Below are the code and all the weights of a small trained network. Each question names an input and a class and asks about switching units off, where a switched-off unit gives its printed mean instead of its output.

import numpy as np


def w(rows, s, z=0):
    codes = np.array(rows[::2]) - 128.0
    scale = np.full(codes.shape[1], s)
    scale[-1] = z or s
    return codes * scale


def norm(h):
    return h / np.sqrt((h * h).mean(-1, keepdims=True) + 1e-5)


def f(y):
    return y / 2 * (1 + np.tanh(0.7978845608 * (y + 0.044715 * y**3)))


def log_softmax(a):
    a = a - a.max(-1, keepdims=True)
    return a - np.log(np.exp(a).sum(-1, keepdims=True))


def net(x, mask):
    res = np.array(x, float).reshape(1, 5) / 4 @ E
    u = 0
    for l in range(2):
        y = f(norm(res) @ A[l][:, :-1].T + A[l][:, -1])
        res = res + np.where(mask[u : u + 10], y, B[l][:, -1]) @ B[l][:, :-1]
        u += 10
    return log_softmax(norm(res)[-1] @ U[:, :-1].T + U[:, -1])


A, B = {}, {}
E = w([
[178,104,7,1,109,105],'x0',
[132,128,131,126,124,127],'x1',
[129,132,127,127,132,123],'x2',
[128,125,123,134,126,124],'x3',
[35,226,103,111,45,93],'x4',
],0.0035)
A[0] = w([
[132,122,128,132,112,140,108],'L0N1',
[254,40,56,72,176,106,45],'L0N2',
[168,74,233,223,204,193,34],'L0N3',
[22,208,196,199,87,80,92],'L0N4',
[143,87,194,194,199,158,108],'L0N5',
[112,151,140,113,143,108,142],'L0N6',
[181,90,86,118,137,123,56],'L0N7',
[82,166,40,57,58,119,31],'L0N8',
[124,127,77,116,81,144,2],'L0N9',
[141,121,71,89,111,114,131],'L0N10',
],0.0036,0.0023)
B[0] = w([
[133,132,145,119,136,128,120],'L0N1',
[65,96,140,138,135,221,252],'L0N2',
[158,141,127,95,120,2,221],'L0N3',
[125,117,109,144,128,249,233],'L0N4',
[157,123,144,100,73,29,188],'L0N5',
[131,146,115,136,110,136,136],'L0N6',
[105,119,136,131,154,163,135],'L0N7',
[150,193,128,128,180,23,190],'L0N8',
[124,141,123,138,189,101,104],'L0N9',
[126,133,107,86,146,127,170],'L0N10',
],0.0045,0.0027)
A[1] = w([
[82,111,61,60,10,195,179],'L1N1',
[165,106,195,148,130,116,34],'L1N2',
[58,191,175,195,106,60,118],'L1N3',
[157,86,178,158,82,22,56],'L1N4',
[156,86,191,164,129,126,73],'L1N5',
[106,73,112,104,133,188,37],'L1N6',
[253,62,83,66,144,49,2],'L1N7',
[156,78,200,223,213,208,104],'L1N8',
[170,80,93,98,187,167,13],'L1N9',
[124,151,82,167,99,209,2],'L1N10',
],0.0047,0.001)
B[1] = w([
[190,114,185,168,178,76,255],'L1N1',
[122,158,112,122,163,92,145],'L1N2',
[151,2,129,121,132,203,223],'L1N3',
[169,123,151,140,215,85,192],'L1N4',
[152,186,100,112,160,72,159],'L1N5',
[147,91,146,113,159,134,164],'L1N6',
[59,154,177,214,69,166,242],'L1N7',
[109,204,36,53,114,85,224],'L1N8',
[124,101,155,147,122,182,183],'L1N9',
[109,123,182,185,103,110,143],'L1N10',
],0.0047,0.0025)
U = w([
[188,113,189,173,185,9,191],'0',
[93,160,166,212,70,214,231],'1',
[154,31,114,80,172,229,76],'2',
[116,201,53,64,93,51,3],'3',
],0.013,0.00047)

Each question gives the input, the list of numbers given to net, and the class t.
The units are the neurons (one row each of A and B). Each row of codes is followed by its name. A weight is (code - 128) times the scale printed after its matrix; where a second scale follows, it is the last column's (A, B and U).
mask holds one flag per neuron, layer by layer. A switched-off neuron (its flag False) gives its mean, the last column of its row in B, instead of its output. The means were averaged over made-up inputs and are rounded, as every weight is.
A unit's drop is (log p(t) with every unit on - log p(t) with that unit switched off) / (log p(t) with every unit on - log p(t) with every unit switched off).
The circuit of an input: a set's keep is (log p(t) with only the set's units on - log p(t) with every unit switched off) / (log p(t) with every unit on - log p(t) with every unit switched off). Starting from the 12 units with the biggest drops (on a tie, the unit counted first), units are removed one at a time, each time the one whose removal leaves the highest keep (on an exact tie, the one counted first), for as long as the keep stays at least 0.8.
circuit, biggest first: the units of the circuit, biggest drop first
unit that matters most: the unit with the biggest drop
k most important neurons: the k neurons with the biggest drops, biggest first
drop of u: that unit's drop, to one decimal
input [0,-1,-1,-8,4], class 1: unit that matters most	L0N4
input [0,6,2,-1,8], class 1: circuit, biggest first	(L0N4; L1N8)
input [-8,-7,-8,-7,0], class 0: circuit, biggest first	(L0N3; L1N7)
input [1,-6,5,7,0], class 2: 2 most important neurons	(L1N7; L0N2)
input [0,0,-3,6,-4], class 0: 3 most important neurons	(L0N3; L0N5; L1N4)
input [5,-4,4,7,0], class 2: 2 most important neurons	(L0N2; L0N3)
input [-4,-3,6,-2,0], class 0: 3 most important neurons	(L0N3; L0N5; L0N2)
input [-6,-5,-4,-1,0], class 0: 3 most important neurons	(L0N3; L0N5; L0N2)
input [7,-3,-2,-6,0], class 2: 3 most important neurons	(L0N3; L0N2; L1N8)
input [5,2,2,2,0], class 2: drop of L0N2	0.7
input [0,-3,-5,-7,6], class 1: drop of L1N8	0.2
